Below are the code and all the weights of a small trained network. Each question names an input and a class and asks about switching units off, where a switched-off unit gives its printed mean instead of its output.

import numpy as np


def w(rows, s, z=0):
    codes = np.array(rows[::2]) - 128.0
    scale = np.full(codes.shape[1], s)
    scale[-1] = z or s
    return codes * scale


def norm(h):
    return h / np.sqrt((h * h).mean(-1, keepdims=True) + 1e-5)


def f(y):
    return np.maximum(y, 0)


def log_softmax(a):
    a = a - a.max(-1, keepdims=True)
    return a - np.log(np.exp(a).sum(-1, keepdims=True))


def net(x, mask):
    res = np.array(x, float).reshape(1, 3) / 4 @ E
    u = 0
    for l in range(2):
        y = f(norm(res) @ A[l][:, :-1].T + A[l][:, -1])
        res = res + np.where(mask[u : u + 12], y, B[l][:, -1]) @ B[l][:, :-1]
        u += 12
    return log_softmax(norm(res)[-1] @ U[:, :-1].T + U[:, -1])


A, B = {}, {}
E = w([
[65,107,129,125,92,185,142],'x0',
[134,128,129,124,127,131,128],'x1',
[150,62,254,153,155,114,166],'x2',
],0.0028)
A[0] = w([
[139,253,57,149,139,80,77,125],'0.n0',
[150,82,208,136,175,84,117,129],'0.n1',
[198,181,65,122,238,40,131,90],'0.n2',
[167,123,166,163,148,102,186,206],'0.n3',
[108,98,201,116,160,124,203,87],'0.n4',
[231,63,162,142,220,57,110,17],'0.n5',
[203,153,60,49,127,109,126,2],'0.n6',
[176,179,131,44,100,138,76,55],'0.n7',
[85,117,105,131,110,156,112,77],'0.n8',
[113,140,5,121,23,197,145,92],'0.n9',
[131,163,108,150,56,167,111,35],'0.n10',
[122,119,207,124,134,191,157,34],'0.n11',
],0.0028,0.0012)
B[0] = w([
[150,3,179,184,167,130,93,236],'0.n0',
[142,206,77,84,92,146,165,251],'0.n1',
[119,69,71,166,139,156,93,233],'0.n2',
[110,206,97,110,105,178,90,230],'0.n3',
[174,93,60,142,50,131,72,222],'0.n4',
[101,206,158,42,125,78,207,252],'0.n5',
[113,56,112,184,162,129,63,175],'0.n6',
[103,84,109,148,143,114,135,158],'0.n7',
[161,154,150,77,140,143,143,161],'0.n8',
[92,215,213,114,171,107,201,254],'0.n9',
[146,168,167,124,140,121,145,161],'0.n10',
[128,91,37,154,142,156,124,188],'0.n11',
],0.0028,0.0027)
A[1] = w([
[151,176,191,116,79,197,126,216],'1.n0',
[129,65,93,185,169,113,102,54],'1.n1',
[58,142,99,79,102,148,143,68],'1.n2',
[85,135,126,77,109,143,111,32],'1.n3',
[134,28,87,228,157,89,1,32],'1.n4',
[160,188,95,101,105,98,115,174],'1.n5',
[118,116,146,123,119,110,89,101],'1.n6',
[158,51,79,220,187,112,41,108],'1.n7',
[108,2,141,171,67,168,123,36],'1.n8',
[200,196,177,129,127,58,122,5],'1.n9',
[140,33,111,165,49,174,133,33],'1.n10',
[76,142,165,146,127,159,157,218],'1.n11',
],0.0042,0.0014)
B[1] = w([
[106,115,75,142,179,96,89,253],'1.n0',
[81,74,92,133,141,68,122,182],'1.n1',
[130,150,200,161,139,121,147,197],'1.n2',
[116,172,171,149,170,110,143,153],'1.n3',
[57,30,125,171,203,27,133,232],'1.n4',
[167,55,191,147,113,123,164,214],'1.n5',
[110,143,138,123,132,113,138,132],'1.n6',
[77,42,143,130,115,112,113,233],'1.n7',
[212,112,84,92,81,163,46,211],'1.n8',
[159,154,127,146,71,129,210,218],'1.n9',
[201,152,132,51,70,201,2,199],'1.n10',
[121,163,85,122,120,164,97,216],'1.n11',
],0.0042,0.0031)
U = w([
[69,29,103,162,169,62,100,198],'0',
[29,254,133,149,168,179,148,2],'1',
[213,159,162,126,95,86,229,236],'2',
[197,119,107,87,70,207,28,22],'3',
],0.0091,0.00067)

Each question gives the input, the list of numbers given to net, and the class t.
The units are the neurons (one row each of A and B). Each row of codes is followed by its name. A weight is (code - 128) times the scale printed after its matrix; where a second scale follows, it is the last column's (A, B and U).
mask holds one flag per neuron, layer by layer. A switched-off neuron (its flag False) gives its mean, the last column of its row in B, instead of its output. The means were averaged over made-up inputs and are rounded, as every weight is.
A unit's drop is (log p(t) with every unit on - log p(t) with that unit switched off) / (log p(t) with every unit on - log p(t) with every unit switched off).
unit that matters most: the unit with the biggest drop
k most important neurons: the k neurons with the biggest drops, biggest first
k most important neurons of layer l: the k neurons of layer l with the biggest drops, biggest first
drop when u is switched off: that unit's drop, to one decimal
input [-2,-6,-8], class 0: unit that matters most => 0.n0
input [0,2,-7], class 0: 4 most important neurons => (0.n0 0.n5 0.n1 0.n6)
input [7,-6,0], class 1: 2 most important neurons => (0.n0 0.n9)
input [1,3,-2], class 1: 2 most important neurons => (0.n9 1.n4)
input [7,0,0], class 1: 2 most important neurons => (0.n9 0.n0)
input [0,4,3], class 2: 3 most important neurons => (0.n0 0.n5 1.n4)
input [2,-3,-8], class 1: 2 most important neurons => (0.n9 1.n4)
input [0,-1,5], class 2: 2 most important neurons => (0.n0 0.n2)
input [8,-3,1], class 3: 3 most important neurons of layer 0 => (0.n5 0.n1 0.n3)
input [-4,2,1], class 2: drop when 0.n5 is switched off => 0.6
input [-4,-4,1], class 2: drop when 0.n5 is switched off => 0.6
input [2,-1,7], class 3: drop when 1.n11 is switched off => 0.0
